Here is a tiny trained network, its code and every weight. The questions are about switching its units off for an input and a target symbol, where a switched-off unit gives its printed mean instead of its output.

import numpy as np


def w(rows, s, z=0):
    codes = np.array(rows[::2]) - 128.0
    scale = np.full(codes.shape[1], s)
    scale[-1] = z or s
    return codes * scale


def norm(h):
    return h / np.sqrt((h * h).mean(-1, keepdims=True) + 1e-5)


def f(y):
    return np.maximum(y, 0)


def softmax(a):
    e = np.exp(a - a.max(-1, keepdims=True))
    return e / e.sum(-1, keepdims=True)


def log_softmax(a):
    a = a - a.max(-1, keepdims=True)
    return a - np.log(np.exp(a).sum(-1, keepdims=True))


def net(x, mask):
    ids = ['αηλμπστ'.index(c) for c in x.split()]
    T = len(ids)
    res = E[ids] + P[:T]
    u = 0
    for l in range(3):
        q, k, v = (norm(res) @ M[l].T for M in (Q, K, V))
        z = softmax(np.where(np.tri(T) > 0, q @ k.T / 3**0.5, -1e9)) @ v
        res = res + np.where(mask[u], z, O[l][:, -1]) @ O[l][:, :-1]
        u += 1
        y = f(norm(res) @ A[l][:, :-1].T + A[l][:, -1])
        res = res + np.where(mask[u : u + 4], y, B[l][:, -1]) @ B[l][:, :-1]
        u += 4
    return log_softmax(norm(res)[-1] @ U[:, :-1].T + U[:, -1])


Q, K, V, O, A, B = {}, {}, {}, {}, {}, {}
E = w([
[118,165,179,141],'α',
[115,139,174,155],'η',
[142,78,125,67],'λ',
[127,157,9,86],'μ',
[105,179,147,153],'π',
[199,132,224,179],'σ',
[90,224,119,239],'τ',
],0.016)
P = w([
[216,132,91,166],'0',
[135,217,97,133],'1',
[129,142,30,99],'2',
[136,151,142,151],'3',
[166,251,129,101],'4',
[133,144,28,101],'5',
[128,143,141,150],'6',
],0.012)
Q[0] = w([
[83,10,191,109],'L0H0',
[184,152,161,137],'L0H0',
[148,131,194,155],'L0H0',
],0.013)
K[0] = w([
[33,52,254,4],'L0H0',
[78,154,27,166],'L0H0',
[98,109,206,159],'L0H0',
],0.008)
V[0] = w([
[88,153,125,120],'L0H0',
[191,169,96,122],'L0H0',
[139,251,111,141],'L0H0',
],0.011)
O[0] = w([
[197,104,198,85,131],'L0H0',
[79,130,27,41,190],'L0H0',
[77,3,42,87,245],'L0H0',
],0.0065,0.012)
A[0] = w([
[128,20,216,247,216],'L0N0',
[63,219,99,152,196],'L0N1',
[3,178,64,102,248],'L0N2',
[249,101,245,253,3],'L0N3',
],0.0078,0.0025)
B[0] = w([
[107,199,76,214,150],'L0N0',
[146,70,254,83,188],'L0N1',
[228,93,150,134,249],'L0N2',
[50,119,127,32,149],'L0N3',
],0.0083,0.011)
Q[1] = w([
[74,139,71,95],'L1H0',
[92,76,249,211],'L1H0',
[61,164,190,131],'L1H0',
],0.012)
K[1] = w([
[118,212,110,166],'L1H0',
[110,2,228,198],'L1H0',
[74,123,199,123],'L1H0',
],0.012)
V[1] = w([
[52,174,241,114],'L1H0',
[191,254,199,38],'L1H0',
[90,19,137,97],'L1H0',
],0.0074)
O[1] = w([
[228,160,2,154,1],'L1H0',
[21,31,210,141,77],'L1H0',
[139,130,150,30,149],'L1H0',
],0.007,0.0092)
A[1] = w([
[31,116,71,90,29],'L1N0',
[9,159,122,68,119],'L1N1',
[108,99,154,84,164],'L1N2',
[206,151,77,93,250],'L1N3',
],0.011,0.0021)
B[1] = w([
[147,60,84,168,197],'L1N0',
[8,161,32,129,209],'L1N1',
[73,175,161,83,253],'L1N2',
[65,114,118,140,232],'L1N3',
],0.011,0.0059)
Q[2] = w([
[49,127,61,54],'L2H0',
[152,83,157,175],'L2H0',
[154,254,163,150],'L2H0',
],0.012)
K[2] = w([
[46,130,73,116],'L2H0',
[192,175,145,188],'L2H0',
[119,142,246,4],'L2H0',
],0.012)
V[2] = w([
[118,170,199,166],'L2H0',
[4,136,179,115],'L2H0',
[78,3,108,234],'L2H0',
],0.0067)
O[2] = w([
[132,122,64,153,70],'L2H0',
[246,76,193,144,254],'L2H0',
[253,208,63,111,250],'L2H0',
],0.0059,0.0048)
A[2] = w([
[49,183,140,94,125],'L2N0',
[123,185,251,248,65],'L2N1',
[218,111,108,201,219],'L2N2',
[134,148,132,121,2],'L2N3',
],0.011,0.0025)
B[2] = w([
[209,227,162,214,253],'L2N0',
[25,1,44,195,185],'L2N1',
[219,127,211,203,224],'L2N2',
[239,180,74,204,128],'L2N3',
],0.0068,0.0043)
U = w([
[160,109,166,64,59],'α',
[143,146,201,80,160],'η',
[84,49,167,197,136],'λ',
[56,216,163,133,89],'μ',
[93,156,53,159,130],'π',
[247,98,149,141,252],'σ',
[177,156,61,53,72],'τ',
],0.015,0.0039)

Each question gives the input, a string of symbols that net reads in full, and the target symbol t.
The units are the heads (3 rows each of Q, K, V and O) and the neurons (one row each of A and B). Each row of codes is followed by its name. A weight is (code - 128) times the scale printed after its matrix; where a second scale follows, it is the last column's (O, A, B and U).
mask holds one flag per unit, layer by layer, with each layer's heads first. A switched-off unit (its flag False) gives its mean, the last column of its rows in O or B, instead of its output. The means were averaged over made-up inputs and are rounded, as every weight is.
A unit's drop is (log p(t) with every unit on - log p(t) with that unit switched off) / (log p(t) with every unit on - log p(t) with every unit switched off).
unit that matters most: the unit with the biggest drop
top k neurons: the k neurons with the biggest drops, biggest first
k most important neurons of layer l: the k neurons of layer l with the biggest drops, biggest first
input μ λ μ τ λ π, target μ: top 2 neurons	L1N2, L1N1
input μ μ λ λ τ, target λ: top 2 neurons	L0N2, L2N1
input σ σ λ σ α η, target σ: top 2 neurons	L0N2, L0N3
input σ τ λ λ τ π, target σ: top 3 neurons	L0N2, L0N3, L0N0
input τ η λ σ, target π: top neuron	L0N3
input σ α π λ π π, target σ: top 2 neurons	L0N2, L0N3
input τ α α τ τ, target λ: top 3 neurons	L2N1, L0N3, L1N1
input σ τ τ σ τ λ, target σ: top 3 neurons	L0N3, L0N1, L0N0
input α τ μ σ λ τ, target α: top 3 neurons	L0N2, L0N1, L1N1
input τ σ η, target τ: top 3 neurons	L1N3, L1N2, L0N0
input σ τ λ, target σ: top 3 neurons	L0N3, L0N0, L0N2
input σ λ η, target σ: top 2 neurons	L0N3, L0N2
input η τ σ η λ τ, target η: top 2 neurons	L0N2, L0N1
input σ τ τ λ σ, target μ: top 2 neurons	L0N2, L0N1
input τ α μ σ α η, target τ: 2 most important neurons of layer 1	L1N2, L1N3
input τ τ τ, target τ: 3 most important neurons of layer 0	L0N1, L0N2, L0N0
input μ σ η η η π, target μ: unit that matters most	L1N1
input λ τ σ, target λ: 2 most important neurons of layer 0	L0N1, L0N2
input τ μ τ, target τ: 2 most important neurons of layer 0	L0N2, L0N1
input μ λ τ, target μ: unit that matters most	L0N1
input η μ τ, target η: 3 most important neurons of layer 0	L0N1, L0N2, L0N3
input τ λ τ σ μ, target π: 3 most important neurons of layer 1	L1N1, L1N0, L1N3
input τ τ η η τ σ, target τ: 2 most important neurons of layer 0	L0N1, L0N2
input μ α α, target μ: 2 most important neurons of layer 2	L2N0, L2N2
input τ λ μ λ, target μ: 2 most important neurons of layer 0	L0N2, L0N1
input σ τ α, target σ: 3 most important neurons of layer 0	L0N2, L0N3, L0N0
input σ σ α τ, target σ: unit that matters most	L1H0
